Here is a tiny trained network, its code and every weight. The questions are about switching its units off for an input and a target symbol, where a switched-off unit gives its printed mean instead of its output.

import numpy as np


def w(rows, s, z=0):
    codes = np.array(rows[::2]) - 128.0
    scale = np.full(codes.shape[1], s)
    scale[-1] = z or s
    return codes * scale


def f(y):
    return y / 2 * (1 + np.tanh(0.7978845608 * (y + 0.044715 * y**3)))


def softmax(a):
    e = np.exp(a - a.max(-1, keepdims=True))
    return e / e.sum(-1, keepdims=True)


def log_softmax(a):
    a = a - a.max(-1, keepdims=True)
    return a - np.log(np.exp(a).sum(-1, keepdims=True))


def net(x, mask):
    ids = ['ΘΛαδεζημστφψω'.index(c) for c in x.split()]
    T = len(ids)
    res = E[ids] + P[:T]
    u = 0
    for l in range(2):
        q, k, v = (res @ M[l].T for M in (Q, K, V))
        z = softmax(np.where(np.tri(T) > 0, q @ k.T / 2**0.5, -1e9)) @ v
        res = res + np.where(mask[u], z, O[l][:, -1]) @ O[l][:, :-1]
        u += 1
        y = f(res @ A[l][:, :-1].T + A[l][:, -1])
        res = res + np.where(mask[u : u + 4], y, B[l][:, -1]) @ B[l][:, :-1]
        u += 4
    return log_softmax(res[-1] @ U[:, :-1].T + U[:, -1])


Q, K, V, O, A, B = {}, {}, {}, {}, {}, {}
E = w([
[90,102,153,169],'Θ',
[103,97,153,144],'Λ',
[194,151,165,38],'α',
[113,123,178,117],'δ',
[156,246,146,161],'ε',
[192,63,161,81],'ζ',
[90,103,161,138],'η',
[82,66,253,166],'μ',
[108,157,166,34],'σ',
[144,139,40,73],'τ',
[43,198,106,160],'φ',
[201,42,74,148],'ψ',
[179,79,148,191],'ω',
],0.018)
P = w([
[165,67,148,77],'0',
[174,135,118,86],'1',
[113,92,126,112],'2',
[112,67,132,102],'3',
[201,170,135,64],'4',
[96,75,143,111],'5',
[45,1,167,127],'6',
[152,126,135,88],'7',
[154,131,128,107],'8',
[145,109,126,115],'9',
[205,134,145,77],'10',
[90,41,178,123],'11',
],0.0057)
Q[0] = w([
[254,173,200,114],'L0H1',
[75,79,122,84],'L0H1',
],0.0083)
K[0] = w([
[196,29,26,76],'L0H1',
[3,64,95,206],'L0H1',
],0.0051)
V[0] = w([
[113,41,94,19],'L0H1',
[254,158,71,114],'L0H1',
],0.0053)
O[0] = w([
[48,2,113,148,253],'L0H1',
[79,36,152,117,179],'L0H1',
],0.0099,0.0019)
A[0] = w([
[2,159,227,88,174],'L0N1',
[181,94,66,224,240],'L0N2',
[162,81,106,63,248],'L0N3',
[205,207,53,131,189],'L0N4',
],0.0073,0.0013)
B[0] = w([
[147,209,33,81,248],'L0N1',
[253,61,82,135,185],'L0N2',
[2,141,102,147,254],'L0N3',
[94,120,118,155,171],'L0N4',
],0.0082,0.0033)
Q[1] = w([
[96,97,109,97],'L1H1',
[254,171,76,97],'L1H1',
],0.008)
K[1] = w([
[255,150,179,218],'L1H1',
[158,100,237,229],'L1H1',
],0.0046)
V[1] = w([
[141,145,3,187],'L1H1',
[81,162,106,63],'L1H1',
],0.0074)
O[1] = w([
[117,198,7,234,241],'L1H1',
[226,195,90,90,254],'L1H1',
],0.011,0.00061)
A[1] = w([
[157,144,121,156,235],'L1N1',
[168,166,105,77,42],'L1N2',
[3,168,155,143,116],'L1N3',
[154,87,232,176,253],'L1N4',
],0.011,0.0037)
B[1] = w([
[73,130,2,54,181],'L1N1',
[193,121,34,130,150],'L1N2',
[255,44,91,225,189],'L1N3',
[133,185,154,215,254],'L1N4',
],0.0099,0.005)
U = w([
[33,169,138,158,43],'Θ',
[82,132,141,128,59],'Λ',
[137,82,148,19,83],'α',
[170,137,162,73,122],'δ',
[119,223,136,118,134],'ε',
[40,97,173,108,140],'ζ',
[111,145,141,101,168],'η',
[136,199,197,125,186],'μ',
[246,117,123,46,49],'σ',
[6,134,64,67,252],'τ',
[146,167,64,122,25],'φ',
[143,82,73,136,58],'ψ',
[159,116,125,176,255],'ω',
],0.012,0.0043)

Each question gives the input, a string of symbols that net reads in full, and the target symbol t.
The units are the heads (2 rows each of Q, K, V and O) and the neurons (one row each of A and B). Each row of codes is followed by its name. A weight is (code - 128) times the scale printed after its matrix; where a second scale follows, it is the last column's (O, A, B and U).
mask holds one flag per unit, layer by layer, with each layer's heads first. A switched-off unit (its flag False) gives its mean, the last column of its rows in O or B, instead of its output. The means were averaged over made-up inputs and are rounded, as every weight is.
A unit's drop is (log p(t) with every unit on - log p(t) with that unit switched off) / (log p(t) with every unit on - log p(t) with every unit switched off).
The circuit of an input: a set's keep is (log p(t) with only the set's units on - log p(t) with every unit switched off) / (log p(t) with every unit on - log p(t) with every unit switched off). Starting from all 10 units, units are removed one at a time, each time the one whose removal leaves the highest keep (on an exact tie, the one counted first), for as long as the keep stays at least 0.8.
circuit, biggest first: the units of the circuit, biggest drop first
unit that matters most: the unit with the biggest drop
top k neurons: the k neurons with the biggest drops, biggest first
k most important neurons of layer l: the k neurons of layer l with the biggest drops, biggest first
input Λ η α, target α: 2 most important neurons of layer 1 => (L1N4; L1N3)
input τ ψ σ, target ψ: circuit, biggest first => (L1N3; L0N2; L0H1)
input ε τ Λ ω δ τ ω τ σ τ τ ε, target τ: top neuron => (L1N1)
input η α ε μ, target μ: top 2 neurons => (L1N4; L0N3)
input ω Θ τ ω δ ω Θ ε, target ω: top 4 neurons => (L1N3; L0N2; L0N1; L0N4)
input Λ ω δ η ψ ψ τ, target ψ: 2 most important neurons of layer 1 => (L1N3; L1N4)
input ω ψ Θ, target ω: circuit, biggest first => (L1H1; L1N3)
input τ φ τ τ η ε ε τ δ, target τ: circuit, biggest first => (L1H1; L1N4; L1N3; L1N1)
input τ φ ψ τ μ φ τ τ σ Λ, target τ: top 2 neurons => (L1N3; L1N1)
input τ φ ε τ ζ, target τ: circuit, biggest first => (L0N3; L0H1)
input ε ψ δ ε σ ω σ Θ ε τ φ, target φ: circuit, biggest first => (L1N3; L0N1; L1H1)
input δ ε ζ, target ζ: top 3 neurons => (L0N3; L0N1; L1N3)
input ψ ω δ, target ω: circuit, biggest first => (L1N3; L1H1)
input δ φ δ α σ φ τ ε ε μ Θ σ, target σ: unit that matters most => L1N2
input Θ ω ω φ τ, target ω: top 2 neurons => (L1N3; L0N2)
input μ ζ δ ω Θ ζ ψ ω ε, target ω: circuit, biggest first => (L1N3; L0H1)
input τ ε ε, target τ: circuit, biggest first => (L1N1; L1N4)
input ψ ε σ μ μ ε Θ σ ζ σ, target σ: 2 most important neurons of layer 0 => (L0N1; L0N2)
input σ δ δ, target σ: 2 most important neurons of layer 1 => (L1N2; L1N4)
input ω ω Λ, target ω: most important neuron of layer 1 => (L1N3)
input φ ω ζ δ ε μ ψ ζ μ ω φ, target ω: top 3 neurons => (L1N3; L0N2; L0N4)
input η ω φ, target ω: top 3 neurons => (L1N3; L0N3; L0N2)
